Below is a small trained network, with its code and all its weights. Each question gives an input and a class and asks what happens when units are switched off, that is, made to give their printed mean instead of their output.

import numpy as np


def w(rows, s, z=0):
    codes = np.array(rows[::2]) - 128.0
    scale = np.full(codes.shape[1], s)
    scale[-1] = z or s
    return codes * scale


def f(y):
    return np.maximum(y, 0)


def log_softmax(a):
    a = a - a.max(-1, keepdims=True)
    return a - np.log(np.exp(a).sum(-1, keepdims=True))


def net(x, mask):
    res = np.array(x, float).reshape(1, 8) / 4 @ E
    y = f(res @ A[0][:, :-1].T + A[0][:, -1])
    res = res + np.where(mask, y, B[0][:, -1]) @ B[0][:, :-1]
    return log_softmax(res[-1] @ U[:, :-1].T + U[:, -1])


A, B = {}, {}
E = w([
[128,128,129,127],'x0',
[128,128,131,127],'x1',
[127,128,128,129],'x2',
[121,1,160,29],'x3',
[135,129,141,130],'x4',
[219,193,102,27],'x5',
[118,126,113,126],'x6',
[226,80,46,197],'x7',
],0.015)
A[0] = w([
[167,168,134,89,150],'neuron 1',
[199,100,86,80,73],'neuron 2',
[187,122,112,199,182],'neuron 3',
[126,248,89,156,218],'neuron 4',
[109,160,121,191,158],'neuron 5',
[70,145,100,175,208],'neuron 6',
[118,55,146,150,168],'neuron 7',
[105,166,145,66,162],'neuron 8',
[137,88,123,186,162],'neuron 9',
[50,170,171,166,255],'neuron 10',
[226,67,66,121,113],'neuron 11',
[34,104,156,84,166],'neuron 12',
],0.018,0.0087)
B[0] = w([
[148,142,79,74,183],'neuron 1',
[65,206,161,108,197],'neuron 2',
[102,153,60,178,209],'neuron 3',
[222,174,99,129,251],'neuron 4',
[180,147,170,189,188],'neuron 5',
[131,143,178,173,186],'neuron 6',
[51,62,129,139,185],'neuron 7',
[182,126,133,67,184],'neuron 8',
[81,96,110,199,177],'neuron 9',
[189,149,249,134,212],'neuron 10',
[46,198,172,152,227],'neuron 11',
[137,94,161,99,209],'neuron 12',
],0.016,0.029)
U = w([
[138,181,199,137,254],'0',
[151,122,107,214,157],'1',
[140,40,180,97,70],'2',
[81,67,115,162,99],'3',
[218,149,113,78,115],'4',
[155,193,61,142,5],'5',
[138,105,117,6,198],'6',
],0.017,0.0051)

Each question gives the input, the list of numbers given to net, and the class t.
The units are the neurons (one row each of A and B). Each row of codes is followed by its name. A weight is (code - 128) times the scale printed after its matrix; where a second scale follows, it is the last column's (A, B and U).
mask holds one flag per neuron, in row order. A switched-off neuron (its flag False) gives its mean, the last column of its row in B, instead of its output. The means were averaged over made-up inputs and are rounded, as every weight is.
A unit's drop is (log p(t) with every unit on - log p(t) with that unit switched off) / (log p(t) with every unit on - log p(t) with every unit switched off).
The circuit of an input: a set's keep is (log p(t) with only the set's units on - log p(t) with every unit switched off) / (log p(t) with every unit on - log p(t) with every unit switched off). Starting from all 12 units, units are removed one at a time, each time the one whose removal leaves the highest keep (on an exact tie, the one counted first), for as long as the keep stays at least 0.8.
units of the circuit, in order: the units of the circuit, biggest drop first
top k neurons: the k neurons with the biggest drops, biggest first
drop when u is switched off: that unit's drop, to one decimal
input [0,-2,4,-6,-3,1,0,-3], class 4: units of the circuit, in order => neuron 4; neuron 11
input [-2,0,2,-1,-5,6,-3,1], class 5: units of the circuit, in order => neuron 10
input [5,-6,-1,-7,-1,0,-4,7], class 1: top 2 neurons => neuron 5; neuron 9
input [-1,1,0,4,-3,-3,4,0], class 2: top 2 neurons => neuron 3; neuron 11
input [-1,4,2,-1,3,5,4,6], class 5: top 2 neurons => neuron 10; neuron 3
input [-2,6,2,-1,3,8,3,8], class 5: top 2 neurons => neuron 3; neuron 10
input [-3,8,-4,2,-3,-1,-1,-8], class 2: top 2 neurons => neuron 12; neuron 11
input [3,3,2,5,-1,7,-4,0], class 6: drop when neuron 1 is switched off => 0.3
input [-7,-1,4,-1,4,-5,-7,7], class 1: drop when neuron 4 is switched off => 0.0
input [-4,7,5,-1,-1,2,3,1], class 5: drop when neuron 10 is switched off => 0.3
input [-5,-1,0,3,7,2,-5,-5], class 6: drop when neuron 4 is switched off => 0.1
